Below is a small trained network, with its code and all its weights. Each question gives an input and a target symbol and asks what happens when units are switched off, that is, made to give their printed mean instead of their output.

import numpy as np


def w(rows, s, z=0):
    codes = np.array(rows[::2]) - 128.0
    scale = np.full(codes.shape[1], s)
    scale[-1] = z or s
    return codes * scale


def norm(h):
    return h / np.sqrt((h * h).mean(-1, keepdims=True) + 1e-5)


def softmax(a):
    e = np.exp(a - a.max(-1, keepdims=True))
    return e / e.sum(-1, keepdims=True)


def log_softmax(a):
    a = a - a.max(-1, keepdims=True)
    return a - np.log(np.exp(a).sum(-1, keepdims=True))


def net(x, mask):
    ids = ['ΠΩαγθξψ'.index(c) for c in x.split()]
    T = len(ids)
    res = E[ids] + P[:T]
    u = 0
    for l in range(2):
        r = norm(res)
        for j in range(3):
            rows = slice(3 * j, 3 * j + 3)
            q, k, v = (r @ M[l][rows].T for M in (Q, K, V))
            z = softmax(np.where(np.tri(T) > 0, q @ k.T / 3**0.5, -1e9)) @ v
            o = O[l][rows]
            res = res + np.where(mask[u + j], z, o[:, -1]) @ o[:, :-1]
        u += 3
    return log_softmax(norm(res)[-1] @ U[:, :-1].T + U[:, -1])


Q, K, V, O = {}, {}, {}, {}
E = w([
[131,252,125],'Π',
[134,138,183],'Ω',
[172,114,153],'α',
[209,141,167],'γ',
[155,148,152],'θ',
[167,122,194],'ξ',
[143,114,162],'ψ',
],0.0024)
P = w([
[60,123,37],'0',
[195,140,203],'1',
[162,207,198],'2',
[174,245,147],'3',
[169,60,160],'4',
[81,107,193],'5',
],0.0011)
Q[0] = w([
[82,45,88],'L0H1',
[150,167,46],'L0H1',
[158,127,82],'L0H1',
[109,179,130],'L0H2',
[104,109,135],'L0H2',
[69,139,122],'L0H2',
[81,2,84],'L0H3',
[114,87,128],'L0H3',
[109,81,125],'L0H3',
],0.0079)
K[0] = w([
[239,160,208],'L0H1',
[107,101,184],'L0H1',
[115,121,162],'L0H1',
[158,171,117],'L0H2',
[121,115,101],'L0H2',
[130,142,107],'L0H2',
[132,116,252],'L0H3',
[121,94,158],'L0H3',
[106,127,199],'L0H3',
],0.011)
V[0] = w([
[109,3,196],'L0H1',
[208,253,232],'L0H1',
[184,78,159],'L0H1',
[48,110,134],'L0H2',
[74,187,158],'L0H2',
[131,213,159],'L0H2',
[54,228,65],'L0H3',
[52,207,147],'L0H3',
[207,115,158],'L0H3',
],0.0034)
O[0] = w([
[3,25,213,118],'L0H1',
[172,69,114,255],'L0H1',
[90,45,92,144],'L0H1',
[141,92,172,79],'L0H2',
[94,56,138,147],'L0H2',
[92,97,120,191],'L0H2',
[158,149,188,105],'L0H3',
[181,86,196,139],'L0H3',
[80,110,103,175],'L0H3',
],0.0037,0.0029)
Q[1] = w([
[254,100,146],'L1H1',
[134,179,183],'L1H1',
[245,146,208],'L1H1',
[143,100,98],'L1H2',
[69,163,161],'L1H2',
[194,94,145],'L1H2',
[60,58,156],'L1H3',
[84,59,152],'L1H3',
[208,194,114],'L1H3',
],0.0063)
K[1] = w([
[160,253,172],'L1H1',
[149,155,23],'L1H1',
[194,241,106],'L1H1',
[104,141,171],'L1H2',
[183,140,95],'L1H2',
[100,78,162],'L1H2',
[189,247,151],'L1H3',
[166,194,163],'L1H3',
[101,29,127],'L1H3',
],0.0065)
V[1] = w([
[151,95,24],'L1H1',
[164,144,142],'L1H1',
[2,134,91],'L1H1',
[125,125,166],'L1H2',
[52,135,171],'L1H2',
[177,181,40],'L1H2',
[169,24,158],'L1H3',
[66,183,87],'L1H3',
[170,236,146],'L1H3',
],0.0059)
O[1] = w([
[161,41,54,79],'L1H1',
[89,83,154,163],'L1H1',
[205,251,61,1],'L1H1',
[83,160,149,150],'L1H2',
[115,253,165,123],'L1H2',
[163,68,108,50],'L1H2',
[51,99,115,246],'L1H3',
[207,169,111,42],'L1H3',
[202,118,207,53],'L1H3',
],0.0041,0.0017)
U = w([
[30,116,204,97],'Π',
[225,72,209,120],'Ω',
[28,165,12,250],'α',
[190,86,175,12],'γ',
[108,226,189,130],'θ',
[203,55,2,65],'ξ',
[223,203,60,174],'ψ',
],0.0085,0.0026)

Each question gives the input, a string of symbols that net reads in full, and the target symbol t.
The units are the heads (3 rows each of Q, K, V and O). Each row of codes is followed by its name. A weight is (code - 128) times the scale printed after its matrix; where a second scale follows, it is the last column's (O and U).
mask holds one flag per head, layer by layer. A switched-off head (its flag False) gives its mean, the last column of its rows in O, instead of its output. The means were averaged over made-up inputs and are rounded, as every weight is.
A unit's drop is (log p(t) with every unit on - log p(t) with that unit switched off) / (log p(t) with every unit on - log p(t) with every unit switched off).
The circuit of an input: a set's keep is (log p(t) with only the set's units on - log p(t) with every unit switched off) / (log p(t) with every unit on - log p(t) with every unit switched off). Starting from all 6 units, units are removed one at a time, each time the one whose removal leaves the highest keep (on an exact tie, the one counted first), for as long as the keep stays at least 0.8.
circuit, biggest first: the units of the circuit, biggest drop first
most important unit: the unit with the biggest drop
which heads matter: for each layer, one digit per head in row order, 1 if its drop is at least 0.15 and else 0, layers parted by /
input γ Ω Π ξ Ω Π, target ξ: most important unit -> L1H2
input Ω Π Ω Π, target Π: which heads matter -> 011 / 100
input ξ γ α Ω ψ, target α: which heads matter -> 101 / 001
input γ ξ α α ξ ψ, target ξ: circuit, biggest first -> [L0H3 L1H1]
input ψ ξ Ω Ω ξ, target θ: circuit, biggest first -> [L0H1 L1H1]
input α ξ ξ γ, target ψ: which heads matter -> 101 / 000
input ξ γ ψ, target α: which heads matter -> 101 / 000
input ξ γ Ω Ω, target α: circuit, biggest first -> [L0H3 L1H3]
input ξ Ω θ, target α: circuit, biggest first -> [L0H1 L1H3 L1H1]
input γ Π ψ, target ξ: which heads matter -> 100 / 000
input Π Π Π α, target Ω: circuit, biggest first -> [L0H1 L0H3 L1H1]
input θ Π Π γ γ ξ, target Ω: which heads matter -> 100 / 001
input γ Ω ξ γ γ, target ξ: which heads matter -> 001 / 000
input α ψ ξ, target ψ: which heads matter -> 101 / 000
input γ γ ξ γ γ α, target ξ: which heads matter -> 001 / 000
input γ Π Π Ω ψ γ, target ξ: circuit, biggest first -> [L0H1 L1H2]
input ξ θ ξ ψ α, target α: circuit, biggest first -> [L1H3 L0H3]
input ψ ξ θ ψ, target θ: which heads matter -> 100 / 000
input ξ α γ ξ ψ α, target α: most important unit -> L0H1
input γ Ω α ξ, target ξ: most important unit -> L0H3
input θ Ω Ω α, target Ω: circuit, biggest first -> [L0H1 L1H3 L1H1]
